Below is a small trained network, with its code and all its weights. Each question gives an input and a target symbol and asks what happens when units are switched off, that is, made to give their printed mean instead of their output.

import numpy as np


def w(rows, s, z=0):
    codes = np.array(rows[::2]) - 128.0
    scale = np.full(codes.shape[1], s)
    scale[-1] = z or s
    return codes * scale


def norm(h):
    return h / np.sqrt((h * h).mean(-1, keepdims=True) + 1e-5)


def f(y):
    return np.maximum(y, 0)


def softmax(a):
    e = np.exp(a - a.max(-1, keepdims=True))
    return e / e.sum(-1, keepdims=True)


def log_softmax(a):
    a = a - a.max(-1, keepdims=True)
    return a - np.log(np.exp(a).sum(-1, keepdims=True))


def net(x, mask):
    ids = ['ΘΛΣΩβγδεζηξπτφ'.index(c) for c in x.split()]
    T = len(ids)
    res = E[ids] + P[:T]
    u = 0
    for l in range(2):
        q, k, v = (norm(res) @ M[l].T for M in (Q, K, V))
        z = softmax(np.where(np.tri(T) > 0, q @ k.T / 4**0.5, -1e9)) @ v
        res = res + np.where(mask[u], z, O[l][:, -1]) @ O[l][:, :-1]
        u += 1
        y = f(norm(res) @ A[l][:, :-1].T + A[l][:, -1])
        res = res + np.where(mask[u : u + 8], y, B[l][:, -1]) @ B[l][:, :-1]
        u += 8
    return log_softmax(norm(res)[-1] @ U[:, :-1].T + U[:, -1])


Q, K, V, O, A, B = {}, {}, {}, {}, {}, {}
E = w([
[46,69,163,151,160,126,147],'Θ',
[51,114,166,113,151,121,111],'Λ',
[110,108,119,94,153,97,150],'Σ',
[138,105,125,73,110,175,123],'Ω',
[120,106,109,83,91,115,156],'β',
[105,107,121,108,254,153,92],'γ',
[130,83,113,111,102,120,180],'δ',
[155,113,135,68,129,116,154],'ε',
[50,107,77,140,161,97,121],'ζ',
[136,137,127,44,119,109,119],'η',
[112,94,146,97,135,152,146],'ξ',
[107,109,103,96,99,49,182],'π',
[151,96,99,85,121,151,140],'τ',
[147,132,82,58,141,113,130],'φ',
],0.0075)
P = w([
[143,11,136,76,105,89,81],'0',
[106,98,136,63,110,138,168],'1',
[147,2,143,98,144,116,53],'2',
[99,132,130,80,119,153,185],'3',
[143,21,142,109,172,118,61],'4',
[102,156,127,100,128,155,191],'5',
[133,45,138,116,180,109,60],'6',
[105,176,125,121,146,154,200],'7',
[118,61,113,98,169,103,48],'8',
],0.0077)
Q[0] = w([
[2,114,106,41,160,152,198],'L0H0',
[190,177,115,157,124,168,192],'L0H0',
[121,113,123,51,173,135,206],'L0H0',
[136,244,150,199,102,150,151],'L0H0',
],0.012)
K[0] = w([
[108,186,142,248,142,132,82],'L0H0',
[76,99,142,106,143,132,101],'L0H0',
[73,175,132,185,164,140,106],'L0H0',
[112,28,114,83,133,91,78],'L0H0',
],0.013)
V[0] = w([
[105,160,255,113,124,77,123],'L0H0',
[196,87,133,127,178,110,184],'L0H0',
[50,87,111,191,115,125,133],'L0H0',
[159,88,171,168,129,132,199],'L0H0',
],0.0086)
O[0] = w([
[72,254,198,112,161,65,80,150],'L0H0',
[222,121,159,147,185,108,212,254],'L0H0',
[189,118,56,254,83,132,57,244],'L0H0',
[212,86,228,224,157,79,133,142],'L0H0',
],0.0063,0.0017)
A[0] = w([
[41,230,170,110,29,156,176,149],'L0N0',
[145,104,187,112,194,99,2,37],'L0N1',
[216,152,178,252,70,109,115,119],'L0N2',
[221,152,70,66,176,87,70,206],'L0N3',
[69,171,76,174,144,102,53,57],'L0N4',
[63,23,137,77,127,73,75,9],'L0N5',
[43,130,149,179,34,151,126,81],'L0N6',
[49,206,109,55,120,118,135,2],'L0N7',
],0.0054,0.0038)
B[0] = w([
[215,94,141,205,132,93,114,178],'L0N0',
[194,187,59,106,98,83,142,209],'L0N1',
[42,105,186,148,137,176,224,164],'L0N2',
[63,69,174,197,110,154,146,254],'L0N3',
[207,113,108,75,149,96,130,163],'L0N4',
[245,83,104,84,127,139,106,218],'L0N5',
[148,90,170,158,117,145,190,151],'L0N6',
[103,84,165,255,100,154,135,154],'L0N7',
],0.0064,0.0044)
Q[1] = w([
[62,180,244,138,113,129,44],'L1H0',
[169,52,208,57,226,87,97],'L1H0',
[163,80,118,158,128,121,33],'L1H0',
[38,227,167,114,69,109,86],'L1H0',
],0.011)
K[1] = w([
[110,101,246,85,28,85,135],'L1H0',
[179,255,178,169,89,219,225],'L1H0',
[136,187,105,155,49,72,173],'L1H0',
[111,3,205,70,34,104,111],'L1H0',
],0.0088)
V[1] = w([
[46,66,83,134,153,12,142],'L1H0',
[102,135,81,135,189,116,99],'L1H0',
[125,111,118,147,254,188,90],'L1H0',
[140,109,169,108,161,201,73],'L1H0',
],0.0067)
O[1] = w([
[157,255,89,196,170,169,202,252],'L1H0',
[191,128,149,122,132,175,133,65],'L1H0',
[177,158,183,72,193,178,66,147],'L1H0',
[126,118,223,123,173,126,61,117],'L1H0',
],0.0067,0.0027)
A[1] = w([
[200,112,160,250,139,96,110,78],'L1N0',
[64,96,122,29,98,132,83,41],'L1N1',
[92,214,132,203,124,152,150,229],'L1N2',
[89,43,207,132,190,95,45,91],'L1N3',
[67,191,160,143,126,125,225,139],'L1N4',
[169,162,113,255,77,63,51,72],'L1N5',
[40,193,170,102,171,186,156,186],'L1N6',
[180,114,128,99,86,99,160,255],'L1N7',
],0.0077,0.0058)
B[1] = w([
[101,142,177,167,113,242,96,191],'L1N0',
[25,122,106,194,163,143,70,140],'L1N1',
[84,112,137,120,126,59,219,197],'L1N2',
[138,173,142,135,21,121,175,186],'L1N3',
[169,68,157,66,92,182,23,172],'L1N4',
[115,136,146,2,86,209,190,178],'L1N5',
[148,148,70,239,129,115,104,167],'L1N6',
[111,203,118,151,167,118,108,254],'L1N7',
],0.0091,0.0082)
U = w([
[92,61,135,105,69,101,38,251],'Θ',
[130,209,81,27,79,132,93,168],'Λ',
[114,197,33,156,84,134,227,15],'Σ',
[186,78,69,169,142,38,87,141],'Ω',
[4,199,126,150,144,104,73,140],'β',
[65,168,197,68,94,232,178,67],'γ',
[207,92,197,54,165,157,73,222],'δ',
[197,189,144,179,2,107,81,70],'ε',
[159,83,48,126,78,221,61,93],'ζ',
[68,68,135,57,240,148,144,186],'η',
[114,169,197,82,157,36,184,188],'ξ',
[100,40,198,240,147,131,142,110],'π',
[204,11,147,87,110,121,187,69],'τ',
[144,232,141,183,222,147,91,154],'φ',
],0.0078,0.0026)

Each question gives the input, a string of symbols that net reads in full, and the target symbol t.
The units are the heads (4 rows each of Q, K, V and O) and the neurons (one row each of A and B). Each row of codes is followed by its name. A weight is (code - 128) times the scale printed after its matrix; where a second scale follows, it is the last column's (O, A, B and U).
mask holds one flag per unit, layer by layer, with each layer's heads first. A switched-off unit (its flag False) gives its mean, the last column of its rows in O or B, instead of its output. The means were averaged over made-up inputs and are rounded, as every weight is.
A unit's drop is (log p(t) with every unit on - log p(t) with that unit switched off) / (log p(t) with every unit on - log p(t) with every unit switched off).
The circuit of an input: a set's keep is (log p(t) with only the set's units on - log p(t) with every unit switched off) / (log p(t) with every unit on - log p(t) with every unit switched off). Starting from the 12 units with the biggest drops (on a tie, the unit counted first), units are removed one at a time, each time the one whose removal leaves the highest keep (on an exact tie, the one counted first), for as long as the keep stays at least 0.8.
circuit, biggest first: the units of the circuit, biggest drop first
unit that matters most: the unit with the biggest drop
k most important neurons: the k neurons with the biggest drops, biggest first
top k neurons in layer l: the k neurons of layer l with the biggest drops, biggest first
drop when u is switched off: that unit's drop, to one decimal
input Θ δ Λ ξ γ π ξ, target Σ: most important neuron => L0N1
input Ω ε Θ ξ Ω φ γ φ Λ, target η: top 3 neurons in layer 0 => L0N5, L0N2, L0N3
input Θ Ω φ π ε ε γ Θ δ, target γ: circuit, biggest first => L0H0, L1N5
input δ ζ ε δ ε Λ ε π, target γ: circuit, biggest first => L1N5, L0H0, L1N0, L0N0
input Σ τ Σ π, target ξ: top 4 neurons in layer 1 => L1N2, L1N7, L1N0, L1N5
input ζ π η δ ε η, target Σ: circuit, biggest first => L0H0, L1N2, L1H0
input ε ζ Θ δ, target π: 2 most important neurons => L0N2, L1N2
input Ω ε ξ γ π ε, target φ: circuit, biggest first => L1H0, L1N6, L0N5
input Ω ζ ε ξ, target Σ: top 3 neurons in layer 1 => L1N2, L1N0, L1N5
input Ω τ ξ, target τ: circuit, biggest first => L0H0, L1N0
input Σ Ω Ω π Ω η ε β, target Λ: 3 most important neurons => L0N3, L1N4, L0N0
input ε ε ξ Ω ε ε, target δ: 2 most important neurons => L1N4, L0N5
input ζ ε γ π, target φ: circuit, biggest first => L1H0, L1N6
input ζ ξ ξ Θ Ω γ Ω, target δ: unit that matters most => L1H0
input ζ Θ τ ζ φ π Θ τ, target π: top 3 neurons in layer 1 => L1N2, L1N4, L1N6
input Ω φ ε η Θ β ζ Λ π, target Λ: circuit, biggest first => L0H0, L1N5, L0N4
input ε φ π φ ε π, target ξ: 2 most important neurons => L1N2, L0N3
input ε Ω ε Ω ε Θ ζ ξ τ, target ε: 2 most important neurons => L1N3, L0N1
input ε Ω δ, target Θ: top 2 neurons in layer 1 => L1N1, L1N2
input Ω Θ ζ δ Θ Θ, target π: unit that matters most => L0N2
input β φ ξ δ φ Σ Θ, target φ: 2 most important neurons => L0N5, L0N3
input ε β γ ξ γ ζ Λ τ π, target τ: top 2 neurons in layer 0 => L0N1, L0N5
input γ ε π Ω ξ, target Θ: 2 most important neurons => L1N1, L1N3
input ξ Ω Ω ζ Ω δ φ, target π: top 2 neurons in layer 0 => L0N3, L0N2
input ε γ Ω δ ζ ξ Θ δ, target π: 2 most important neurons => L0N2, L1N2
input ε Ω β ζ ζ, target ζ: drop when L1N2 is switched off => 0.1
input η Ω δ Ω Ω ζ Θ, target ζ: drop when L0H0 is switched off => 0.9
input ξ Λ Θ β γ ζ β, target ζ: circuit, biggest first => L0H0
